Facts:
Q_228 refla Q_177
Q_952 refla Q_371,Q_546,Q_72
Q_770 refla Q_819
Q_28 refla Q_296
Q_547 refla Q_78,Q_371,Q_162
Q_825 refla Q_148,Q_296
Q_161 refla Q_72
Q_507 refla Q_556
Q_556 refla Q_296,Q_739
Q_739 refla Q_101
Q_959 refla Q_296,Q_411,Q_101,Q_58
Q_591 refla Q_148
Q_258 refla Q_296
Q_674 refla Q_28,Q_296
Q_550 refla Q_763,Q_296
Q_844 refla Q_411,Q_505
Q_901 refla Q_546,Q_106
Q_72 refla Q_498,Q_58
Q_763 refla Q_531,Q_296
Q_628 refla Q_602
Q_376 refla Q_371
Q_476 refla Q_498,Q_815
Q_978 refla Q_449
Q_410 refla Q_546,Q_162,Q_739
Q_472 refla Q_371,Q_546,Q_58
Q_716 refla Q_395
Q_631 refla Q_148,Q_296,Q_546,Q_101,Q_58,Q_339
Q_148 refla Q_546
Q_871 refla Q_799,Q_296,Q_108
Q_371 refla Q_498,Q_296,Q_101,Q_58
Q_799 refla Q_672,Q_410
Q_602 refla Q_967,Q_739
Q_703 refla Q_101
Q_498 refla Q_296
Q_546 refla Q_371,Q_296
Q_111 refla Q_296,Q_58,Q_161
Q_904 refla Q_768
Q_411 refla Q_768,Q_815
Q_65 refla Q_395
Q_575 refla Q_547
Q_209 refla Q_101
Q_912 refla Q_28,Q_844,Q_959,Q_683
Q_683 refla Q_476,Q_162,Q_58,Q_739
Q_106 refla Q_371,Q_411,Q_58
Q_489 refla Q_296,Q_101
Q_373 refla Q_546,Q_162
Q_177 refla Q_58
Q_722 refla Q_296
Q_815 refla Q_546
Q_768 refla Q_58
Q_83 refla Q_395,Q_815,Q_296
Q_162 refla Q_296
Q_203 refla Q_78
Q_53 refla Q_296,Q_781
Q_78 refla Q_792,Q_395
Q_180 refla Q_106,Q_550
Q_505 refla Q_498
Q_967 refla Q_395
Q_55 refla Q_476,Q_101,Q_739
Q_346 refla Q_735,Q_410,Q_258
Q_818 refla Q_739
Q_531 refla Q_101
Q_25 refla Q_560,Q_296,Q_203
Q_389 refla Q_792,Q_65
Q_449 refla Q_411
Q_108 refla Q_162,Q_65
Q_867 refla Q_770
Q_735 refla Q_722,Q_339
Q_560 refla Q_792
Q_759 refla Q_531,Q_739
Q_228 dibor Q_672,Q_849,Q_865
Q_860 dibor Q_863,Q_599
Q_952 dibor Q_722,Q_162
Q_547 dibor Q_72
Q_332 dibor Q_674,Q_602
Q_959 dibor Q_376,Q_763,Q_654,Q_747
Q_258 dibor Q_505
Q_949 dibor Q_819,Q_371,Q_747,Q_339
Q_844 dibor Q_108,Q_709,Q_770
Q_628 dibor Q_6
Q_476 dibor Q_602,Q_865
Q_137 dibor Q_55,Q_74
Q_101 dibor Q_735,Q_376,Q_770,Q_112
Q_642 dibor Q_960,Q_871
Q_498 dibor Q_136,Q_825,Q_556
Q_546 dibor Q_572,Q_932,Q_58,Q_426
Q_923 dibor Q_28,Q_53,Q_318
Q_792 dibor Q_494,Q_417,Q_802,Q_831,Q_842,Q_739
Q_805 dibor Q_819,Q_997,Q_799,Q_983,Q_449,Q_932
Q_111 dibor Q_802,Q_318,Q_849
Q_385 dibor Q_599
Q_65 dibor Q_233,Q_997
Q_437 dibor Q_55,Q_346,Q_867,Q_489,Q_335,Q_112
Q_43 dibor Q_232,Q_505
Q_741 dibor Q_61,Q_339
Q_897 dibor Q_722,Q_53
Q_47 dibor Q_6,Q_997,Q_871,Q_180,Q_508
Q_470 dibor Q_271
Q_683 dibor Q_825
Q_373 dibor Q_728
Q_177 dibor Q_271,Q_108
Q_34 dibor Q_395,Q_335
Q_302 dibor Q_232,Q_709,Q_74
Q_768 dibor Q_376,Q_233,Q_728
Q_78 dibor Q_61
Q_689 dibor Q_411
Q_967 dibor Q_395
Q_818 dibor Q_920,Q_815,Q_878,Q_728,Q_770
Q_824 dibor Q_72
Q_475 dibor Q_960,Q_932,Q_17
Q_25 dibor Q_162
Q_389 dibor Q_288,Q_136,Q_320
Q_560 dibor Q_904,Q_203,Q_842
Q_759 dibor Q_802,Q_136,Q_61
{Q_228,Q_112,Q_860,Q_952,Q_547,Q_17,Q_932,Q_556,Q_959,Q_949,Q_550,Q_61,Q_901,Q_72,Q_472,Q_148,Q_799,Q_296,Q_792,Q_805,Q_111,Q_233,Q_385,Q_842,Q_411,Q_437,Q_320,Q_470,Q_106,Q_489,Q_373,Q_302,Q_768,Q_203,Q_153,Q_728,Q_53,Q_878,Q_180,Q_66,Q_781,Q_389,Q_449,Q_108,Q_280,Q_759} zavos lazusko
{Q_747,Q_507,Q_865,Q_920,Q_844,Q_997,Q_476,Q_978,Q_136,Q_101,Q_602,Q_819,Q_65,Q_43,Q_912,Q_863,Q_417,Q_960,Q_339,Q_709,Q_831,Q_818,Q_849,Q_531,Q_572,Q_288,Q_735,Q_560} zavos klatam
{Q_770,Q_335,Q_161,Q_332,Q_739,Q_674,Q_376,Q_371,Q_508,Q_703,Q_642,Q_498,Q_958,Q_358,Q_232,Q_897,Q_177,Q_815,Q_494,Q_599,Q_802,Q_654,Q_983,Q_672,Q_346,Q_824,Q_475,Q_395,Q_867} zavos vistapin
{Q_6,Q_28,Q_825,Q_591,Q_258,Q_763,Q_628,Q_410,Q_716,Q_631,Q_871,Q_137,Q_318,Q_546,Q_923,Q_904,Q_575,Q_741,Q_209,Q_47,Q_683,Q_957,Q_34,Q_722,Q_83,Q_271,Q_162,Q_426,Q_78,Q_689,Q_505,Q_979,Q_967,Q_55,Q_944,Q_74,Q_58,Q_25} zavos divom

Known rows:
11	3	-5	-3	5	-15	-2	7	-17	-1	0	14	-10	-5	-17	10	-17	-2	11	-14	0	3	11	-12	-13	9	-6	-19	19	7	4	5: Q_74
6	5	-12	3	2	3	-16	0	9	2	-4	1	3	2	1	-5	0	0	22	3	5	-12	-3	3	4	4	-1	0	-13	1	6	-2: Q_978
-8	-1	0	-1	-5	12	5	-5	6	0	0	0	4	-3	-1	1	0	-1	8	-4	1	-3	-6	-3	1	0	-8	-17	30	0	0	-11: Q_153
1	4	14	2	1	10	3	7	14	2	3	-9	-3	18	9	-10	6	8	-1	-15	13	-35	-1	-8	-8	1	26	3	-15	13	6	-17: Q_831
-3	2	8	-4	3	9	13	8	-15	-6	13	1	3	-3	16	1	26	-4	-20	-3	13	-13	7	8	0	-13	9	25	-18	-10	-5	12: Q_741
14	-4	7	3	-5	8	-2	-1	7	4	0	-10	4	-11	-4	-7	-10	0	11	-10	-6	11	-4	8	4	-1	-20	-5	-1	-4	1	13: Q_106
6	11	18	0	-9	-2	-3	12	-6	-3	0	-12	-13	13	8	4	12	7	-12	4	3	3	0	2	-8	-1	26	-6	-41	10	-4	-25: Q_339
3	-2	-16	-3	11	-4	-6	3	-1	-2	4	21	4	-14	-7	9	-2	-10	2	-4	10	-10	6	1	2	2	-15	9	7	-15	2	30: Q_34
-3	2	-4	-3	-1	-4	0	-1	1	-1	1	6	3	-13	2	4	0	-3	3	-7	7	-8	6	-7	-1	2	3	9	11	9	2	9: Q_979
3	7	18	-1	-15	-6	0	5	-30	-4	0	-5	-13	4	-5	15	1	1	-8	7	-7	35	3	4	-4	3	-1	-27	-1	1	-9	-11: Q_233
-14	-5	1	-1	11	12	-6	-13	29	-2	-5	6	9	-8	3	-2	-3	-2	-6	2	9	-35	-5	-4	7	-7	-7	18	4	-7	4	-1: Q_332
-10	10	11	-2	-27	-4	-13	-8	-16	-2	-12	-17	-4	-3	-1	11	4	2	4	14	-12	54	-7	-4	2	5	11	-23	12	16	-10	-24: Q_932
7	5	24	2	-2	5	10	11	4	0	7	-13	-11	22	11	-8	8	11	-5	-14	9	-20	1	-10	-16	2	29	0	-25	19	4	-33: Q_136
-3	3	8	0	-21	0	-12	-8	-18	-1	-5	-14	0	-5	-1	6	5	3	4	14	-13	41	-8	5	4	3	1	-13	9	9	-7	2: Q_180
-1	-15	6	4	8	25	22	-8	17	3	12	-6	16	3	17	-18	15	-2	-19	-19	5	-17	-1	7	7	-7	-5	5	-7	-12	2	-1: Q_111
-9	-6	0	-2	8	15	5	-7	23	-1	6	8	18	-13	11	-6	12	-6	-1	-16	17	-34	1	-3	2	-7	0	28	5	-2	5	24: Q_923
-1	-5	8	2	-2	-11	19	1	-7	4	10	-2	1	8	7	-7	3	4	-18	-18	0	13	10	-9	-12	4	27	9	-11	17	2	-15: Q_825
-11	2	9	4	2	7	23	9	-10	0	21	-1	-1	7	3	-15	25	-7	-23	-3	10	-13	3	9	3	-10	13	36	-4	5	1	15: Q_78

Rows:
No name comes twice in this set of rows, the named rows included.
-9	2	-17	-2	-8	-4	-9	-2	-5	-2	-5	0	8	-21	6	4	10	-7	14	12	-2	33	-5	5	15	-4	-2	22	-2	2	-4	14 : Q_628
-4	1	6	-4	-2	19	10	2	-18	-6	8	-2	1	2	15	6	28	-5	-23	11	2	3	-3	22	12	-13	-8	-1	-7	-31	-10	7 : Q_949
11	5	-22	0	15	5	-25	5	13	0	-7	21	8	-3	-5	4	-1	-8	12	2	11	-37	0	10	7	3	-17	-8	1	-20	5	15 : Q_43
3	3	21	0	9	-21	-1	10	-28	-3	0	5	-15	13	-10	7	-15	9	-13	3	-15	12	0	16	-4	3	-2	13	1	-15	-1	-7 : Q_815
-4	-11	9	3	-1	-2	26	0	-6	5	14	-12	0	17	9	-12	11	4	-3	-6	-1	8	0	-5	-7	0	16	-14	-4	-2	0	-36 : Q_556
4	0	-10	5	8	15	-13	0	30	3	-7	-1	13	-2	7	-16	5	-3	12	-1	8	-33	-9	8	10	-1	-7	15	-13	-4	8	21 : Q_476
-10	1	7	0	0	-8	-6	-10	17	1	-10	-1	-6	-2	-8	4	-16	7	3	4	-4	-8	1	-11	-3	0	2	0	11	18	3	-15 : Q_599
10	7	1	-1	-18	-5	-12	-6	0	-3	-8	-11	1	-25	1	6	-4	-1	9	0	-7	41	1	0	2	-3	5	8	-18	22	-7	16 : Q_58
9	4	5	0	7	-21	12	11	-23	-3	5	7	-23	15	-22	9	-20	7	-13	5	-11	10	9	-3	-12	2	-3	-18	-7	-1	-4	-3 : Q_770
3	0	-4	3	-2	-5	-3	3	19	6	-14	-3	-1	6	-2	-13	-3	6	31	0	4	-12	-6	-9	-6	8	15	2	6	19	8	-25 : Q_602

Now the same elements, written a new way:
Known rows:
-10	-7	16	-9	-15	15	10	25	-9	4	-12	1	11	-12	-1	-12	-5	14	-16	20	-6	28	12	46	24	-16	8	22	1	21	7: Q_346
14	14	-15	-18	-1	-17	-15	-12	-4	-31	-12	9	7	-23	24	27	-20	-1	1	-22	22	-7	15	3	2	7	4	-5	-16	20	0: Q_233
-4	0	-8	15	-7	0	6	-6	-14	8	19	9	0	-1	8	0	-5	10	5	21	0	-12	0	-3	-14	1	-12	16	-11	-13	-1: Q_912
-1	-5	17	-5	-2	10	-4	3	1	-30	-1	9	11	-25	11	-8	-17	-4	21	16	-12	13	12	12	17	-3	-7	-1	2	10	24: Q_371
-1	10	0	-24	4	-7	-8	-2	-7	6	5	-5	2	-6	5	1	4	-10	-7	-20	13	-2	0	-12	-17	2	10	-6	-8	5	-12: Q_296
0	10	7	-9	4	-9	-11	-6	-3	31	9	-1	5	14	8	-7	5	-18	-15	-16	5	-4	0	-18	-30	1	22	-16	5	-8	-15: Q_860
4	-6	-9	43	14	3	-15	-21	24	15	1	-5	-8	30	11	24	-6	13	2	3	-4	-2	-4	-26	14	9	6	-12	27	-11	5: Q_628
7	19	-5	-4	16	-44	-19	-56	-20	-43	-2	-7	8	-14	36	20	-21	2	28	-35	15	5	28	-12	-23	3	20	-14	-1	16	9: Q_449
-22	3	19	3	7	10	-16	-22	-11	-15	1	1	7	-21	12	-3	-18	12	20	8	-1	25	17	3	10	-2	0	7	11	21	24: Q_508
5	-3	5	34	26	-3	-8	-24	4	22	5	-1	-9	42	11	-2	-1	-4	-4	1	6	-1	-9	-34	-2	6	10	-36	36	-36	1: Q_546
6	-6	-1	18	15	2	7	2	11	14	-7	-12	-12	30	-10	-5	11	-3	-12	0	-1	4	-14	-7	10	1	6	-16	19	-23	-3: Q_689
15	10	-16	-28	-15	-16	-2	14	-2	-14	-23	6	3	-16	13	19	-5	1	-19	-22	21	-3	8	35	4	-1	9	12	-21	20	-10: Q_112
26	11	-17	11	6	7	-40	-22	4	28	18	29	-9	-3	32	13	-7	1	7	14	8	-23	-20	-15	-33	16	-20	-2	10	-34	13: Q_65
-19	-12	-3	6	6	5	26	5	1	-17	-15	-27	-16	11	-29	4	8	16	7	-6	-1	14	-7	-2	28	2	-5	7	-1	12	-2: Q_722
-16	-12	26	9	-7	12	8	9	-7	5	7	1	15	-2	-2	-17	-10	3	2	22	-17	20	17	12	12	-12	9	6	9	8	12: Q_703
3	-9	-14	10	-7	-5	26	15	11	-12	-33	-9	-9	17	-11	18	4	24	-19	0	8	11	2	34	39	-5	0	13	-1	12	-7: Q_55
18	-5	-2	12	9	3	8	14	12	32	-15	-5	-16	39	-6	-9	17	-1	-32	5	2	3	-19	12	8	-3	10	-16	22	-30	-7: Q_34
3	-10	-8	24	6	1	11	-1	15	1	-16	-9	-9	23	-9	9	2	10	-4	1	-6	2	-6	-2	19	0	1	-4	14	-7	1: Q_83

Rows:
No name comes twice in this set of rows, the named rows included.
-5	11	29	-8	-9	10	7	20	-3	34	-30	28	1	-7	-11	-42	-4	-25	-33	25	-4	9	-3	30	-15	-22	10	-5	22	-18	6 : Q_177
-15	17	-10	-4	5	-16	-24	-43	-15	-34	-3	-1	7	-29	22	32	-29	15	22	-29	26	4	25	-24	-5	14	4	1	-15	33	2 : Q_932
-16	0	18	1	6	10	-17	-22	-12	-26	3	8	11	-29	17	0	-25	9	22	7	-1	21	16	2	12	0	-4	2	11	17	24 : Q_983
40	14	1	-11	4	-26	-18	0	-1	18	-3	23	8	15	35	-2	-8	-34	-24	-14	15	-19	1	2	-22	-2	22	-33	9	-31	-12 : Q_768
11	11	-20	-33	-11	-8	-10	7	3	-6	-19	0	-2	-17	4	18	-2	4	-14	-24	18	-2	5	21	-2	2	4	15	-19	26	-10 : Q_108
-2	16	-7	-12	12	-14	-26	-30	-12	-25	7	0	6	-19	24	26	-25	2	16	-26	24	-4	14	-27	-8	13	3	-9	-8	15	-3 : Q_799
2	-9	-13	3	3	-1	16	10	10	-22	-31	-13	-14	10	-15	12	6	14	-6	-5	9	8	-5	20	30	-2	-4	6	-1	8	-1 : Q_271
-19	-1	-12	-1	-10	10	14	-3	-15	-10	15	-6	-9	-22	-15	4	3	16	18	12	-6	-5	-5	-2	-8	7	-25	32	-23	8	3 : Q_865
-17	24	17	0	-9	-9	12	-3	3	32	-33	29	1	-5	-25	-32	-16	-42	-28	1	6	-25	2	-29	-51	-17	18	-19	4	-12	-29 : Q_228
-7	-5	-8	22	-13	5	9	1	-10	14	26	9	4	2	10	9	-7	16	5	26	-2	-12	-1	-8	-4	4	-16	17	-13	-13	-1 : Q_507
15	18	3	11	18	-16	-40	-34	-2	26	22	16	6	17	42	2	-19	-22	-3	-16	15	-15	4	-44	-34	9	22	-41	18	-30	-4 : Q_805
-25	-7	22	-9	-4	19	4	4	-8	-14	-5	-7	5	-21	-12	-12	-4	12	9	10	-11	27	12	20	14	-9	1	22	2	30	16 : Q_599
-13	10	-13	13	-2	1	-12	-30	-19	-8	14	9	-6	-18	14	16	-14	21	21	10	17	-7	0	-13	-12	11	-22	18	-12	0	8 : Q_572

